Below is a small trained network, with its code and all its weights. Each question gives an input and a class and asks what happens when units are switched off, that is, made to give their printed mean instead of their output.

import numpy as np


def w(rows, s, z=0):
    codes = np.array(rows[::2]) - 128.0
    scale = np.full(codes.shape[1], s)
    scale[-1] = z or s
    return codes * scale


def norm(h):
    return h / np.sqrt((h * h).mean(-1, keepdims=True) + 1e-5)


def f(y):
    return np.maximum(y, 0)


def log_softmax(a):
    a = a - a.max(-1, keepdims=True)
    return a - np.log(np.exp(a).sum(-1, keepdims=True))


def net(x, mask):
    res = np.array(x, float).reshape(1, 3) / 4 @ E
    u = 0
    for l in range(2):
        y = f(norm(res) @ A[l][:, :-1].T + A[l][:, -1])
        res = res + np.where(mask[u : u + 11], y, B[l][:, -1]) @ B[l][:, :-1]
        u += 11
    return log_softmax(norm(res)[-1] @ U[:, :-1].T + U[:, -1])


A, B = {}, {}
E = w([
[126,125,84,252,146,105],'x0',
[62,255,42,115,100,151],'x1',
[154,108,60,119,141,187],'x2',
],0.0043)
A[0] = w([
[156,155,172,71,100,171,31],'L0N0',
[105,138,187,96,154,129,176],'L0N1',
[207,116,72,89,194,255,143],'L0N2',
[78,185,125,219,139,181,55],'L0N3',
[113,103,163,236,122,221,193],'L0N4',
[152,183,85,128,84,153,168],'L0N5',
[170,77,143,112,29,109,243],'L0N6',
[134,204,103,66,100,97,182],'L0N7',
[61,156,250,126,98,80,107],'L0N8',
[162,180,156,146,34,8,4],'L0N9',
[79,119,111,157,160,110,110],'L0N10',
],0.0051,0.0025)
B[0] = w([
[120,142,190,76,108,84,171],'L0N0',
[108,84,159,131,94,76,202],'L0N1',
[36,111,149,111,207,77,252],'L0N2',
[186,89,155,97,130,140,207],'L0N3',
[140,140,167,85,115,108,232],'L0N4',
[139,100,155,114,121,79,223],'L0N5',
[154,140,157,79,95,165,243],'L0N6',
[160,91,174,104,103,146,241],'L0N7',
[94,103,47,101,243,170,225],'L0N8',
[107,138,54,123,254,153,166],'L0N9',
[119,162,194,133,117,183,162],'L0N10',
],0.0053,0.0033)
A[1] = w([
[116,140,180,129,96,31,59],'L1N0',
[121,205,100,137,48,145,68],'L1N1',
[65,148,81,168,136,130,122],'L1N2',
[80,100,68,195,135,126,198],'L1N3',
[146,109,227,68,54,75,250],'L1N4',
[63,240,90,90,96,137,178],'L1N5',
[171,169,129,253,94,134,91],'L1N6',
[208,159,158,151,180,160,88],'L1N7',
[132,93,121,243,158,84,110],'L1N8',
[89,175,101,135,119,95,137],'L1N9',
[87,128,137,103,206,169,167],'L1N10',
],0.0063,0.0024)
B[1] = w([
[131,123,37,125,152,123,150],'L1N0',
[253,77,79,230,67,147,155],'L1N1',
[82,98,177,66,167,116,160],'L1N2',
[87,162,163,49,160,112,164],'L1N3',
[120,179,80,208,88,144,255],'L1N4',
[179,7,220,196,155,115,207],'L1N5',
[78,184,109,22,21,168,158],'L1N6',
[160,123,54,82,70,102,149],'L1N7',
[93,159,171,63,93,169,174],'L1N8',
[192,80,131,142,133,105,160],'L1N9',
[155,182,68,189,147,119,205],'L1N10',
],0.0053,0.0066)
U = w([
[210,56,163,201,75,135,181],'0',
[72,118,146,86,229,111,238],'1',
[90,171,151,45,18,151,136],'2',
[118,193,1,190,113,121,2],'3',
],0.014,0.00092)

Each question gives the input, the list of numbers given to net, and the class t.
The units are the neurons (one row each of A and B). Each row of codes is followed by its name. A weight is (code - 128) times the scale printed after its matrix; where a second scale follows, it is the last column's (A, B and U).
mask holds one flag per neuron, layer by layer. A switched-off neuron (its flag False) gives its mean, the last column of its row in B, instead of its output. The means were averaged over made-up inputs and are rounded, as every weight is.
A unit's drop is (log p(t) with every unit on - log p(t) with that unit switched off) / (log p(t) with every unit on - log p(t) with every unit switched off).
The circuit of an input: a set's keep is (log p(t) with only the set's units on - log p(t) with every unit switched off) / (log p(t) with every unit on - log p(t) with every unit switched off). Starting from the 12 units with the biggest drops (on a tie, the unit counted first), units are removed one at a time, each time the one whose removal leaves the highest keep (on an exact tie, the one counted first), for as long as the keep stays at least 0.8.
circuit, biggest first: the units of the circuit, biggest drop first
unit that matters most: the unit with the biggest drop
top k neurons: the k neurons with the biggest drops, biggest first
k most important neurons of layer l: the k neurons of layer l with the biggest drops, biggest first
input [8,-1,-6], class 2: circuit, biggest first	(L1N6, L1N8)
input [5,4,2], class 2: top 2 neurons	(L1N6, L0N6)
input [-3,-2,1], class 3: 2 most important neurons of layer 1	(L1N4, L1N5)
input [2,0,2], class 3: 2 most important neurons of layer 0	(L0N4, L0N8)
input [6,7,7], class 0: 2 most important neurons of layer 1	(L1N5, L1N1)
input [2,-2,4], class 1: unit that matters most	L0N2
input [-4,-5,-6], class 1: top 3 neurons	(L0N8, L1N1, L1N5)
input [8,8,-2], class 0: top 3 neurons	(L1N1, L1N5, L1N9)
input [-4,3,-5], class 1: top 2 neurons	(L0N8, L0N9)
input [-4,8,8], class 0: circuit, biggest first	(L1N5, L1N1)
input [3,-2,1], class 3: circuit, biggest first	(L0N4, L1N5, L1N4)
input [6,-5,-4], class 2: top 2 neurons	(L1N8, L0N2)
input [-6,-3,-7], class 1: top 4 neurons	(L0N8, L1N6, L1N8, L0N9)
input [1,6,6], class 0: top 3 neurons	(L1N5, L0N8, L0N9)
input [-2,3,0], class 3: 3 most important neurons of layer 0	(L0N7, L0N5, L0N6)
input [4,-3,5], class 1: top 2 neurons	(L0N2, L1N4)
input [6,5,3], class 2: unit that matters most	L1N6
input [0,-1,-5], class 1: top 2 neurons	(L0N8, L1N4)
input [-2,1,8], class 1: top 2 neurons	(L0N2, L1N4)
input [6,-5,-6], class 1: 2 most important neurons of layer 1	(L1N5, L1N1)
